Each row is followed by roughly how far along a hidden order it lies, from 0 to 20. A new part has a new order.
(in the rows, 100 means zero)
[100  83  72 115  88 110 112 130 117  50 128 109 131  26 102 134  61 111
 127 159 126 110 127 102 131  59 111  67 146 169 101  86  73 113  57  85
  40 102 140 105 184 110  89 115 105 128 106  92  62 137  80 111  90 109
  50  97  80 113 110 134 193 113 128  88 129 124 119  71  77  23 114 118
  59  33  95 112  95  59  97  65 109 111  98 130 119  62  24  76 140 144
 105  11 131 110 101 107  89 187 109 119  53  34   0 167 112  81  77  97
  64  96  47 127  89 200] | 20
[140  77  99 101 100  55  74  83  90  87 140  92 103 125 122 118  93  94
 100  94  77 144 100 118 130 142  82 107 126 121  85  77 120 112 104  75
  46  87  39 128 126 136  58  64  96  85 165  53  83 160  82  90 126  86
 118 149  51  71  77 115 143 148  56  68  89 124  70  88 106  47 177 137
  91 102 110 144 123  64 108  84  99 113  73  98 149  84 163  91 100  88
 109  96 113 118 100 137 119 144  74  52 104 106  52 147  62 100  94 131
  38  98 143  93  78 152] | 0
[ 68 103  72  69  57 120  88  86 100  97  72  71 105 171  82 110  65 103
 100  26  26  86 104 118 126  69 145 100 135 103  84 125 120 100  87 107
 114 114 198  69 111  66  83 115 105  96  80 117  99 175 113 139  89  76
 104  44 139  86  54  85 135 107 112  98  84 104  98 113  75 143 147 115
 104 101  74 108  54 120  60  69 110 119 113 113  85 154  54  90 179  49
  82 118 126 117  63 102 100 150 166  94 138 106 101  56 114  78 113  92
  96  91  77 117  55  74] | 0
[107 140 131 106  24 129 131  57 100 108 109 150 121   0  15  91 122 151
 103 113 126 102 133 109 108 120 127 112 107 101 124  76 105 147  76  45
 124 122  41  85 103 162 146  91  93 129  80  77 120 151 128  75  76  79
  71 132 117 103 142 169 104 127 131 103 122 105  76  96  85 100  97  92
  70  43  55  88 122  71 117 109  74 120 139  89 113 122  83 101  66  80
 120 113 126 121  93 116 115  72 117  80 136  96  74 130 113 104  70  54
 105 120  83 131  83  71] | 0
[ 83  65 128 134  87  87  99  97 106 110  74  74 120 133  95 107 128  99
 104  67  99  76 135 106 105  52  93 119 108  91  56  91  93  86 106 114
 107 108 102  75  99 101  83  93 130  91 112 100 105  25  96 126  93 136
  90  58 111 108 104  89 116 114  72  93  83  48 146 117 158  85  85 109
  74 106 118  86 112  94 113  98 126 101 117 122  96  89 120 104 106 109
  79 103 102 114  97  75  84 118 117  96 106 155 112  70 119  78 118 114
  96  70  86  96  64  43] | 0
[109  71  49 105  91 142 102  76 115  57 120  80 120 127 106  96 102  87
 108 107 115 106 124 119 105  92  93 113  65 135  85  64  75  66  90 130
 107 111 177  71  79  89  72  75 118 117 119 132 129  79 140  45 134  70
  80  62  55  87 104  74 131  60 123  85 146  53  54 139  85  49 112  80
  91 114  92  96  97 103 134 135  93 101 157 117  74 100 107 103  82 125
 110 109 110 106 109  87 129 137  62  95 108  51  79 147 113  92 112 127
 114  91 142  93  95  78] | 0
[105  61  74  92  68 136 113  95  63 122 121 153 114  93  86 111  79  93
  82  64  94 122  76  95  89 118  99 100 138 119  59  95  84 117 176  71
 131 102  90  94  81  58 106  69 106  98 119  79 107  98 104 122  97  97
  83 120  68 110  61  80 133  72 113  89 134 121 165  91 119 171 127 124
  75 118 105 130  96 119 151 104  98 120 101 128  98  68 140  81 104 107
  83  80 113 106 149 110  95 112  64  77 117  96  76 114 113 125 113 126
  97  92 121  78  73 157] | 0
[120 133 156  87  82 107 102 134 125 103 146 106 120  81 108  76  77 124
 112 113  99 120  75 158  77 180 124 115  42  89  65  95  60 110  58  96
  86  86 118  62 107 109 131  97 113  85  70  76 132  95  94 120  87  93
  55 125 102 109  80  78 111  85 133 120  77  97 117  78  87  68 117 101
  78 105  75 122 106  53 105 113  95 115 104  75  82  74  52  67  92  81
  73  80  95  89 108  91  97  89  98  89  34  88 149  86 117 112 108  72
  85  95  75 108  59  59] | 0
[ 99  50 200  85 140 134  95  77  93 103  95 106  59  90  48  85 139  92
 101 115  82 112 146 144 136  95  96  86 104 126  83  96  48  85  58  74
  76  79  66  73 139 104 102 100 135  36 173 122  70  54  89 112  91  45
 110 111  73 102 107  83 112 147  52  79 102  25  63  87 113 106  84 109
  54  76 105 111 130  83 109 120 116 113  87  49  86  94  91  83 130  88
  91 100  85 118  98  97 135 156 113 145 113 116  81  53  73 113  63  49
  75 129 101 105  80  53] | 0
[112  61 112  82 117  92 120 117  81 119 109  62 111 130  96  93 107 101
 107 105 102  95  65 125  96  66  88  96  69  92  98  98  63 103  96 104
  48 115 118 100  84  98  77 121 106  89  95 139 100  85  88 100  91 111
  70 109 113  91  87  65 109 130  86  91  84  76  96 127  99 128 100  82
  98  92 117 149  87  97 123 118 139  95 107 113  90 114 113  89 121 109
 120 113 103 110 111 109 109 112 108 109 116 101 119  98 124  80 128 124
  97  62 114 100 124 102] | 0
[121 128 126 102  99 123  89 143  93  66 133  75 138  67 130 125 108 133
 115 113 170 116  52 118 104  93  85  64  88  71 100  40  62  67  85  34
  53 108 176  34  96 124  65 111 106 128  71 115 132   4  73  87  61  92
  63 117  66  35  76 134  94 125 119 135 163  90  36 139 113  69 124 104
 110 100 105 143  73 117 170 144 101  77 153  96   0 141  60 105  43 129
 124 119 116  90 102 119 122 136 158  98  91 115  53 125  99 130 123 124
  74 141 101  95 164 127] | 0

[110 112 104 119  94 101 123  76 111 105  54 104  90 117  89 129 105 105
  95  93 100  62 124 113  94] | 9
[104 100 110 129  89  95 118  98  89 103  73 104  96  98 101 127 129 118
 102  92 100  65 107 115  94] | 5
[109  84  93  80 125  98 106 119  99 105 108 125 121 154 110  98 108 114
  98 103 104 179  48  99  88] | 14
[101 111 117 120  95  94 116  98  93 107  95 101  93  96 101 118 117 115
 105  92 102  89 112 109  95] | 9
[103  89  94  90  96 120  73 111 105 100  88 124  73 130 100 110 120 120
  98 106 105  91  73 104  96] | 11
[ 94 104 104  94  82 102 115 118  99 101 111  89 102  87 109  95 100  77
  99  96  99 102  99  93 103] | 9
[108 113  88 107 120 100 155 122 101 106  89 106 137  89 101  86  99  74
  98  96  98 154  98  98  99] | 17
[ 78 109 124 108  74 111  98 136  84  96 153  94  40  91 103  61 116 151
 107 102 108 120 118 112  94] | 16
[ 95  84 123 112  95  90 108 122  83 112  86 112  87 142 115  94 118 143
 112  91 104 197  67 112  89] | 7
[ 89 101 110  93  87 101  90 127  96 105 115 111  90 108 107 107 109 130
 102  99 106  81 112 100  94] | 12
[ 99  92 108  79  89 105  60  86 109 103  94 111  77 142  99 127 108 140
  97 105 106  47  87  96  93] | 8
[107 113 100 118  89 103 122  88 107  99  83  94  92  84  96 115 110  83
  97  94  98  58 119 107 100] | 8
[ 81  85  80  77  81 100  97 131 117  93 130  82  99  89 111 101  67  88
  97 102 100 140 123  95  92] | 15
[ 94  81  87  74  94  96 107 128 119  93 129  94 118 112 107 107  72  93
  91 105 102 119 102  96  93] | 16
[ 99 115  96 103  94  98 132 111 104 101 105  93 119  74 103 102  96  61
  95  95  99  68 124  94 101] | 11
[103  91 119 103  83 102  59  89  95 106  74 117  69 148 103 126 120 119
 103  93 104  94  83 105  98] | 3
[100  86 114 118  70  98  99 101  94 104  68 104  76 125 106 135 123 121
  99  92 100  38 101 113  95] | 1
[ 98  99  98  94  82 127  56 109  95  93 112 110  64  87 102 110 125  94
  99 109 102  25  84  97 106] | 9
[101  86 123 112  74 100  53  84  84 107  54 116  69 136  99 135 131 126
 103  91 103  28  99 104 101] | 0
[101 119 115 116 119  89 135 113  91 111 113 104 120  96  97  87 108 124
 106  91 104 179 114 113  90] | 17
[ 95 106 107  85 105  98 114 129  99 108 126 109 104 112 107  93  97 120
 101 101 105 137  88  95  92] | 18
[ 94 112 110 100  72 115  54  87 106 100  96 110  59 105  94 130 118 116
  98 102 105   0 116  99  99] | 6
[102 109 103 102  82 125  51  93  95  95  99 108  61  81  97 105 124  90
 102 105 101  47  89  98 110] | 8
[104 106  96 104 101  97 132 113 114 103  89 101 125  97  99 110  88  78
  92  93 101  99 130 104  97] | 12
[103  82 100  86 100 104  89 114 105 103  85 121  97 142 105 125 108 128
 100  99 105 122  75 112  90] | 11
[ 83 108 126 123  70  97  93 101  78 104 107  94  62  76 101 106 131 160
 109  98 102  34 123 110  90] | 6
[ 92 103 122 101  66 115  74  94 107 104  85 115  47 132  92 135 119 160
  96 103 108   0 119 113  88] | 9
[108 114 114 116  96  96 116  72 108 109  55 112  95 119  89 140 112 126
  95  93 102  40 120 111  92] | 8
[ 95 104 109  85  91 113  82 112 104 102 112 116  64 134  97 106 109 139
  97 105 108 116 101 103  90] | 15
[109  99  84  98 108 101 117 107 128  97  81 102 130 105  99 108  77  51
  93  93  99 134 114 101 103] | 12
[ 95 122 114 100 102  94 129 120 105 112 113 107 105 100 103  92  95 122
 103  93 106 127 121 101  89] | 16
[111 108 101  93 133 101 129 126  90 111  97 124 144 118 107  85 107  87
 103  98 102 165  59  90 103] | 16
[ 95 123  97 102 102  87 166 112 117 103 123  83 114  68  96 100  71 100
  96  97 100 118 152 106  88] | 20
[ 93  91 118 116  72 106  67 106  83 101  93 110  55 104 103 124 143 144
 103  98 103  22 102 112  99] | 2
[ 96 122  99 115  95  98 139 114  98 101 117  85 107  60 100  84  98  74
  99  94  99 117 135  99  99] | 14
[ 77 116 134  95  61 119  74 102 107 100 117 103  18 117  90 103 115 200
  98 112 111   1 129 111  84] | 15
[100  81  83  82  87 106  80  92 124  96  70 102  95 134 103 127  79  98
  92 105  99  90  90 102  95] | 10
[ 99 126 135 126 109  87 139 108  75 111 119 101 100  79  95  80 122 127
 107  91 104 103 126 108  98] | 13
[105  98 100 122  93  95 104  82 113 101  56  92  99  96 101 127  95  76
 100  89  97 116 119 111  98] | 5
[103  89 108  88 108 100 101 123 101 107 102 122 108 141 106 115 107 131
  98  98 106 127  80 106  90] | 13
[109 109  97 107 101 101 128  87 121 103  66 104 109 114  90 121  65  88
  92  96 100  84 123 109  95] | 13
[ 92  93  95  81 104  98 104 135 103 103 131 107  93 119 110 101  87 119
 104 101 106 200  91 102  89] | 20
[102 116  96 111  88 117  97  98 113  98  86 105  77  86  91 113 109  88
  95  99 102  47 125 106 100] | 11
[ 98 124 111 103  93  90 136  87 113 107  96  94  98  92  85 118  83  99
  94  94 102  70 161 102  92] | 15
[107  95  89  93 104 106 108 110 120  98  78 106 114 122 100 110  90  71
  91 100 100  96  97 102 101] | 12
[102 130  92  95 122 103 134 113  95 103 131 102 123  62  95  86 100  80
  97 104 100  80 108  85 104] | 20
[109  88 102  94 103 112  80  96 104 106  63 126  90 146 100 127 114 112
  99 101 103 103  70 107  96] | 10
[ 84  94 110 100  75 114  77 116  97  89 139  98  37 113 109  74 130 156
 105 110 107 105  90 112  86] | 10
[ 82  93 113 113  45 113  50 109  94  95  98 100  41  93 107 126 130 122
 103  96 105  15 127 111  96] | 0
[ 88 118 119 105  78 101  89 112  88 104 137  94  70  73 103  91 113 111
 106  96 104  83 129  97  98] | 11
[ 87 128 133 117  89  91 124 110  82 103 149  91  65  72  92  73 120 153
 105  98 107  80 140 111  93] | 16
[ 99  75  96 104  76 101  94 104 107  99  69  97  98 125 112 129 105  96
  98  96  98  79  86 106  98] | 4
[108 109  95 112  97  95 123  81 114 102  67  99 112  94  87 138  92  80
  92  93  99  48 140 108  98] | 11
[107 118  90 116 118  99 174 122  99 105  94  96 128  68  94  91 103  82
  96  96  96 123 113 105 100] | 20
[ 92  85 124 104  79  76 128 119 104 111  97  98  94 152 113 118  90 148
 102  84 105 164 114 117  80] | 9
